Below is a small trained network, with its code and all its weights. Each question gives an input and a class and asks what happens when units are switched off, that is, made to give their printed mean instead of their output.

import numpy as np


def w(rows, s, z=0):
    codes = np.array(rows[::2]) - 128.0
    scale = np.full(codes.shape[1], s)
    scale[-1] = z or s
    return codes * scale


def f(y):
    return y / 2 * (1 + np.tanh(0.7978845608 * (y + 0.044715 * y**3)))


def log_softmax(a):
    a = a - a.max(-1, keepdims=True)
    return a - np.log(np.exp(a).sum(-1, keepdims=True))


def net(x, mask):
    res = np.array(x, float).reshape(1, 4) / 4 @ E
    y = f(res @ A[0][:, :-1].T + A[0][:, -1])
    res = res + np.where(mask, y, B[0][:, -1]) @ B[0][:, :-1]
    return log_softmax(res[-1] @ U[:, :-1].T + U[:, -1])


A, B = {}, {}
E = w([
[48,119,240,13,215,182,140,232],'x0',
[26,146,140,56,26,202,86,46],'x1',
[44,75,99,157,61,12,235,124],'x2',
[105,108,103,133,136,128,100,170],'x3',
],0.011)
A[0] = w([
[121,128,98,187,151,34,181,159,82],'n0',
[163,40,235,162,162,108,103,143,99],'n1',
[144,185,130,130,113,131,145,193,91],'n2',
[61,78,192,64,171,90,237,178,166],'n3',
[240,84,89,140,223,134,184,142,225],'n4',
[184,54,184,93,154,118,111,184,68],'n5',
[253,76,144,163,208,40,160,196,254],'n6',
[62,189,79,100,34,154,89,115,205],'n7',
[90,105,184,81,159,179,125,154,84],'n8',
],0.011,0.0079)
B[0] = w([
[134,164,204,180,75,22,190,152,190],'n0',
[222,125,68,91,190,197,211,223,161],'n1',
[223,39,138,94,151,102,148,95,135],'n2',
[156,203,65,215,133,150,1,162,239],'n3',
[237,219,60,229,179,128,155,214,217],'n4',
[135,72,145,160,57,194,224,154,165],'n5',
[249,189,103,223,219,50,114,197,255],'n6',
[42,114,147,88,66,112,70,10,204],'n7',
[75,154,169,71,172,205,132,176,186],'n8',
],0.0086,0.024)
U = w([
[175,137,52,198,201,147,95,152,223],'0',
[125,190,123,122,77,212,16,70,242],'1',
[168,111,170,193,159,45,197,148,52],'2',
[20,111,98,143,41,131,195,61,2],'3',
[199,119,109,140,196,184,162,211,16],'4',
[68,152,250,18,156,229,106,127,46],'5',
],0.011,0.0069)

Each question gives the input, the list of numbers given to net, and the class t.
The units are the neurons (one row each of A and B). Each row of codes is followed by its name. A weight is (code - 128) times the scale printed after its matrix; where a second scale follows, it is the last column's (A, B and U).
mask holds one flag per neuron, in row order. A switched-off neuron (its flag False) gives its mean, the last column of its row in B, instead of its output. The means were averaged over made-up inputs and are rounded, as every weight is.
A unit's drop is (log p(t) with every unit on - log p(t) with that unit switched off) / (log p(t) with every unit on - log p(t) with every unit switched off).
The circuit of an input: a set's keep is (log p(t) with only the set's units on - log p(t) with every unit switched off) / (log p(t) with every unit on - log p(t) with every unit switched off). Starting from all 9 units, units are removed one at a time, each time the one whose removal leaves the highest keep (on an exact tie, the one counted first), for as long as the keep stays at least 0.8.
circuit, biggest first: the units of the circuit, biggest drop first
most important unit: the unit with the biggest drop
top k neurons: the k neurons with the biggest drops, biggest first
drop when u is switched off: that unit's drop, to one decimal
input [0,3,8,-4], class 3: circuit, biggest first	(n6)
input [-8,-2,3,-4], class 2: top 2 neurons	(n0; n3)
input [0,8,3,2], class 3: circuit, biggest first	(n3; n6)
input [2,1,-5,-5], class 5: circuit, biggest first	(n6; n3)
input [4,-4,0,3], class 4: top 3 neurons	(n1; n5; n7)
input [2,-8,-4,4], class 4: top 2 neurons	(n1; n5)
input [-1,-5,1,-5], class 2: top 2 neurons	(n3; n0)
input [0,7,-7,5], class 1: top 3 neurons	(n7; n1; n5)
input [1,1,-4,-6], class 5: top 3 neurons	(n6; n3; n4)
input [6,2,5,2], class 1: top 2 neurons	(n3; n6)
input [4,1,5,5], class 1: top 2 neurons	(n6; n4)
input [7,0,-4,3], class 4: top 3 neurons	(n7; n1; n3)
input [-2,-6,2,-6], class 2: top 2 neurons	(n0; n3)
input [3,7,1,-1], class 1: most important unit	n7
input [1,0,-6,-4], class 4: top 2 neurons	(n3; n7)
input [-3,-1,8,7], class 2: drop when n0 is switched off	0.1
input [-4,-3,3,2], class 2: drop when n3 is switched off	0.2
input [8,6,3,2], class 1: drop when n3 is switched off	2.2
input [4,-5,8,-3], class 0: drop when n3 is switched off	7.9
input [-5,1,6,-7], class 3: top 2 neurons	(n6; n4)
input [5,6,-2,-6], class 5: top neuron	(n8)
